Here is a tiny trained network, its code and every weight. The questions are about switching its units off for an input and a class, where a switched-off unit gives its printed mean instead of its output.

import numpy as np


def w(rows, s, z=0):
    codes = np.array(rows[::2]) - 128.0
    scale = np.full(codes.shape[1], s)
    scale[-1] = z or s
    return codes * scale


def f(y):
    return y / 2 * (1 + np.tanh(0.7978845608 * (y + 0.044715 * y**3)))


def log_softmax(a):
    a = a - a.max(-1, keepdims=True)
    return a - np.log(np.exp(a).sum(-1, keepdims=True))


def net(x, mask):
    res = np.array(x, float).reshape(1, 5) / 4 @ E
    y = f(res @ A[0][:, :-1].T + A[0][:, -1])
    res = res + np.where(mask, y, B[0][:, -1]) @ B[0][:, :-1]
    return log_softmax(res[-1] @ U[:, :-1].T + U[:, -1])


A, B = {}, {}
E = w([
[63,227,235,223,2,118,144,162,48],'x0',
[208,199,160,122,199,245,182,133,20],'x1',
[141,135,120,128,125,109,140,122,118],'x2',
[140,128,127,150,139,112,148,128,131],'x3',
[23,126,208,52,206,75,215,27,144],'x4',
],0.0097)
A[0] = w([
[204,79,45,123,202,207,143,97,157,254],'N0',
[143,171,212,57,212,169,191,96,45,69],'N1',
[122,209,197,234,47,202,101,189,2,138],'N2',
[241,128,52,112,149,181,114,158,168,250],'N3',
[97,123,156,116,178,208,202,65,73,39],'N4',
[181,124,85,110,129,191,128,197,93,126],'N5',
[47,164,173,153,66,96,132,139,88,173],'N6',
[44,151,169,107,97,44,153,87,197,130],'N7',
[184,217,148,219,47,177,139,173,76,76],'N8',
[74,148,196,158,69,82,139,88,128,108],'N9',
[72,25,19,31,208,61,153,59,197,245],'N10',
[184,93,80,170,41,81,47,213,190,212],'N11',
[211,198,62,163,141,234,121,188,71,121],'N12',
[128,96,58,175,72,91,62,177,125,182],'N13',
],0.0095,0.0061)
B[0] = w([
[152,48,112,17,78,95,38,70,91,230],'N0',
[221,68,9,131,15,203,159,111,208,195],'N1',
[147,241,96,160,196,109,181,246,173,247],'N2',
[191,29,152,65,131,81,74,47,74,228],'N3',
[237,78,82,163,76,202,204,108,180,168],'N4',
[118,66,194,68,132,78,99,125,61,187],'N5',
[100,180,191,203,87,144,190,140,115,193],'N6',
[33,229,192,161,84,88,171,114,136,193],'N7',
[125,215,103,169,206,139,127,226,171,211],'N8',
[69,171,196,190,118,129,199,131,14,179],'N9',
[93,215,58,34,185,48,24,94,209,251],'N10',
[227,97,33,145,21,226,185,88,195,224],'N11',
[75,119,246,44,217,2,34,235,92,226],'N12',
[166,89,70,199,61,213,167,115,168,193],'N13',
],0.0086,0.022)
U = w([
[180,71,41,91,81,182,116,77,180,214],'0',
[74,218,101,88,224,74,84,180,197,147],'1',
[188,150,68,189,74,217,228,171,113,196],'2',
[11,164,207,158,98,89,171,111,79,3],'3',
[132,63,180,74,177,95,78,150,34,88],'4',
],0.011,0.0051)

Each question gives the input, the list of numbers given to net, and the class t.
The units are the neurons (one row each of A and B). Each row of codes is followed by its name. A weight is (code - 128) times the scale printed after its matrix; where a second scale follows, it is the last column's (A, B and U).
mask holds one flag per neuron, in row order. A switched-off neuron (its flag False) gives its mean, the last column of its row in B, instead of its output. The means were averaged over made-up inputs and are rounded, as every weight is.
A unit's drop is (log p(t) with every unit on - log p(t) with that unit switched off) / (log p(t) with every unit on - log p(t) with every unit switched off).
The circuit of an input: a set's keep is (log p(t) with only the set's units on - log p(t) with every unit switched off) / (log p(t) with every unit on - log p(t) with every unit switched off). Starting from the 12 units with the biggest drops (on a tie, the unit counted first), units are removed one at a time, each time the one whose removal leaves the highest keep (on an exact tie, the one counted first), for as long as the keep stays at least 0.8.
units of the circuit, in order: the units of the circuit, biggest drop first
most important unit: the unit with the biggest drop
k most important neurons: the k neurons with the biggest drops, biggest first
drop of u: that unit's drop, to one decimal
input [7,2,2,2,6], class 2: most important unit : N1
input [-2,1,4,4,-7], class 4: units of the circuit, in order : [N12 N3]
input [-4,-1,-1,-1,0], class 0: 2 most important neurons : [N12 N2]
input [0,5,5,7,-6], class 4: 2 most important neurons : [N10 N3]
input [8,2,3,8,-5], class 1: 2 most important neurons : [N12 N8]
input [-7,8,1,7,1], class 0: 2 most important neurons : [N1 N4]
input [0,8,6,0,-5], class 4: 3 most important neurons : [N10 N3 N5]
input [-4,1,-7,-1,-6], class 4: 3 most important neurons : [N12 N1 N5]
input [-2,7,4,6,0], class 4: 3 most important neurons : [N12 N11 N13]
input [3,-5,-8,0,1], class 3: 2 most important neurons : [N1 N7]
input [2,8,-8,-8,-8], class 1: 2 most important neurons : [N2 N8]
input [0,2,-6,8,7], class 0: 2 most important neurons : [N2 N1]
input [1,-8,-7,4,-6], class 2: 2 most important neurons : [N0 N10]
input [3,8,0,-3,-6], class 1: units of the circuit, in order : [N2]
input [-5,8,1,7,-1], class 4: drop of N12 : 1.0
input [-3,1,2,5,-1], class 4: drop of N11 : 0.3
input [-1,3,0,-8,1], class 0: drop of N12 : 0.2
